Below is a small trained network, with its code and all its weights. Each question gives an input and a class and asks what happens when units are switched off, that is, made to give their printed mean instead of their output.

import numpy as np


def w(rows, s, z=0):
    codes = np.array(rows[::2]) - 128.0
    scale = np.full(codes.shape[1], s)
    scale[-1] = z or s
    return codes * scale


def norm(h):
    return h / np.sqrt((h * h).mean(-1, keepdims=True) + 1e-5)


def f(y):
    return np.maximum(y, 0)


def log_softmax(a):
    a = a - a.max(-1, keepdims=True)
    return a - np.log(np.exp(a).sum(-1, keepdims=True))


def net(x, mask):
    res = np.array(x, float).reshape(1, 7) / 4 @ E
    u = 0
    for l in range(3):
        y = f(norm(res) @ A[l][:, :-1].T + A[l][:, -1])
        res = res + np.where(mask[u : u + 6], y, B[l][:, -1]) @ B[l][:, :-1]
        u += 6
    return log_softmax(norm(res)[-1] @ U[:, :-1].T + U[:, -1])


A, B = {}, {}
E = w([
[135,167,58,45],'x0',
[128,129,128,129],'x1',
[127,128,128,128],'x2',
[128,127,128,127],'x3',
[178,254,174,170],'x4',
[130,127,128,127],'x5',
[89,134,201,70],'x6',
],0.0085)
A[0] = w([
[162,161,254,24,37],'L0N0',
[152,68,191,92,200],'L0N1',
[86,132,114,67,227],'L0N2',
[79,132,171,221,2],'L0N3',
[210,116,193,90,95],'L0N4',
[185,226,105,91,97],'L0N5',
],0.0079,0.0039)
B[0] = w([
[2,156,91,80,238],'L0N0',
[32,175,167,169,255],'L0N1',
[46,101,48,48,253],'L0N2',
[141,11,190,172,174],'L0N3',
[106,77,141,123,162],'L0N4',
[144,103,175,63,229],'L0N5',
],0.0073,0.0039)
A[1] = w([
[137,100,50,167,165],'L1N0',
[201,135,58,170,1],'L1N1',
[145,82,84,154,178],'L1N2',
[161,82,92,31,83],'L1N3',
[255,136,49,188,26],'L1N4',
[142,142,154,84,143],'L1N5',
],0.012,0.0037)
B[1] = w([
[45,139,138,101,235],'L1N0',
[19,117,52,176,180],'L1N1',
[66,126,134,188,229],'L1N2',
[164,96,46,155,253],'L1N3',
[2,117,103,149,225],'L1N4',
[155,194,218,215,198],'L1N5',
],0.0088,0.0037)
A[2] = w([
[87,102,58,157,25],'L2N0',
[156,248,132,194,149],'L2N1',
[178,167,13,38,85],'L2N2',
[101,79,108,172,3],'L2N3',
[92,53,181,158,106],'L2N4',
[133,32,104,94,97],'L2N5',
],0.016,0.0024)
B[2] = w([
[143,131,199,69,228],'L2N0',
[153,86,102,59,208],'L2N1',
[154,153,123,253,208],'L2N2',
[129,163,125,74,203],'L2N3',
[180,149,78,173,254],'L2N4',
[165,134,157,105,192],'L2N5',
],0.016,0.0083)
U = w([
[239,191,88,229,43],'0',
[220,134,127,47,90],'1',
[3,109,140,138,254],'2',
],0.015,0.00099)

Each question gives the input, the list of numbers given to net, and the class t.
The units are the neurons (one row each of A and B). Each row of codes is followed by its name. A weight is (code - 128) times the scale printed after its matrix; where a second scale follows, it is the last column's (A, B and U).
mask holds one flag per neuron, layer by layer. A switched-off neuron (its flag False) gives its mean, the last column of its row in B, instead of its output. The means were averaged over made-up inputs and are rounded, as every weight is.
A unit's drop is (log p(t) with every unit on - log p(t) with that unit switched off) / (log p(t) with every unit on - log p(t) with every unit switched off).
The circuit of an input: a set's keep is (log p(t) with only the set's units on - log p(t) with every unit switched off) / (log p(t) with every unit on - log p(t) with every unit switched off). Starting from the 12 units with the biggest drops (on a tie, the unit counted first), units are removed one at a time, each time the one whose removal leaves the highest keep (on an exact tie, the one counted first), for as long as the keep stays at least 0.8.
units of the circuit, in order: the units of the circuit, biggest drop first
top k neurons: the k neurons with the biggest drops, biggest first
k most important neurons of layer l: the k neurons of layer l with the biggest drops, biggest first
drop when u is switched off: that unit's drop, to one decimal
input [5,-5,-1,-1,-2,-6,6], class 2: 2 most important neurons of layer 0 -> [L0N0; L0N1]
input [-8,-1,-7,-3,-5,-1,-3], class 0: units of the circuit, in order -> [L2N4]
input [8,6,2,-7,-8,-4,-1], class 0: 3 most important neurons of layer 1 -> [L1N3; L1N4; L1N1]
input [-2,-8,-6,-2,4,8,-5], class 2: top 2 neurons -> [L1N4; L0N1]
input [-5,4,-7,0,-4,2,-6], class 2: 3 most important neurons of layer 0 -> [L0N5; L0N0; L0N2]
input [-4,-2,8,7,5,5,0], class 1: top 2 neurons -> [L2N1; L2N2]
input [-1,5,-7,-3,4,1,7], class 2: top 2 neurons -> [L0N0; L2N0]
input [4,5,-2,3,2,2,7], class 2: top 2 neurons -> [L2N4; L0N0]
input [-8,-3,0,-7,-3,-6,8], class 0: 2 most important neurons of layer 2 -> [L2N4; L2N0]
input [5,-4,1,2,-5,1,2], class 0: top 2 neurons -> [L2N2; L1N3]
input [5,5,-5,-7,-3,2,-6], class 2: top 4 neurons -> [L1N0; L0N0; L2N4; L1N2]
input [-3,7,-2,5,4,0,-1], class 1: top 2 neurons -> [L2N1; L2N2]
input [2,-2,-8,-7,5,4,6], class 2: top 2 neurons -> [L0N0; L2N4]
input [1,6,2,3,4,-2,6], class 2: units of the circuit, in order -> [L0N0]
input [5,7,0,3,6,-4,-5], class 1: 2 most important neurons of layer 2 -> [L2N1; L2N4]
input [-6,-3,6,-2,7,-4,6], class 1: 2 most important neurons of layer 2 -> [L2N2; L2N1]
input [-3,4,-5,-4,7,-3,-6], class 1: top 2 neurons -> [L2N1; L0N2]
input [-6,-4,-3,-5,7,-2,1], class 1: 2 most important neurons of layer 2 -> [L2N1; L2N2]
input [5,2,-4,2,-1,7,8], class 2: drop when L2N4 is switched off -> 0.2
input [5,-2,6,0,1,3,2], class 0: drop when L2N2 is switched off -> 1.7
input [1,6,-4,-5,5,0,8], class 2: drop when L1N3 is switched off -> 0.0
input [1,1,8,1,3,-3,-5], class 2: drop when L1N4 is switched off -> 0.3
input [8,1,4,2,-2,-4,0], class 0: top neuron -> [L2N2]
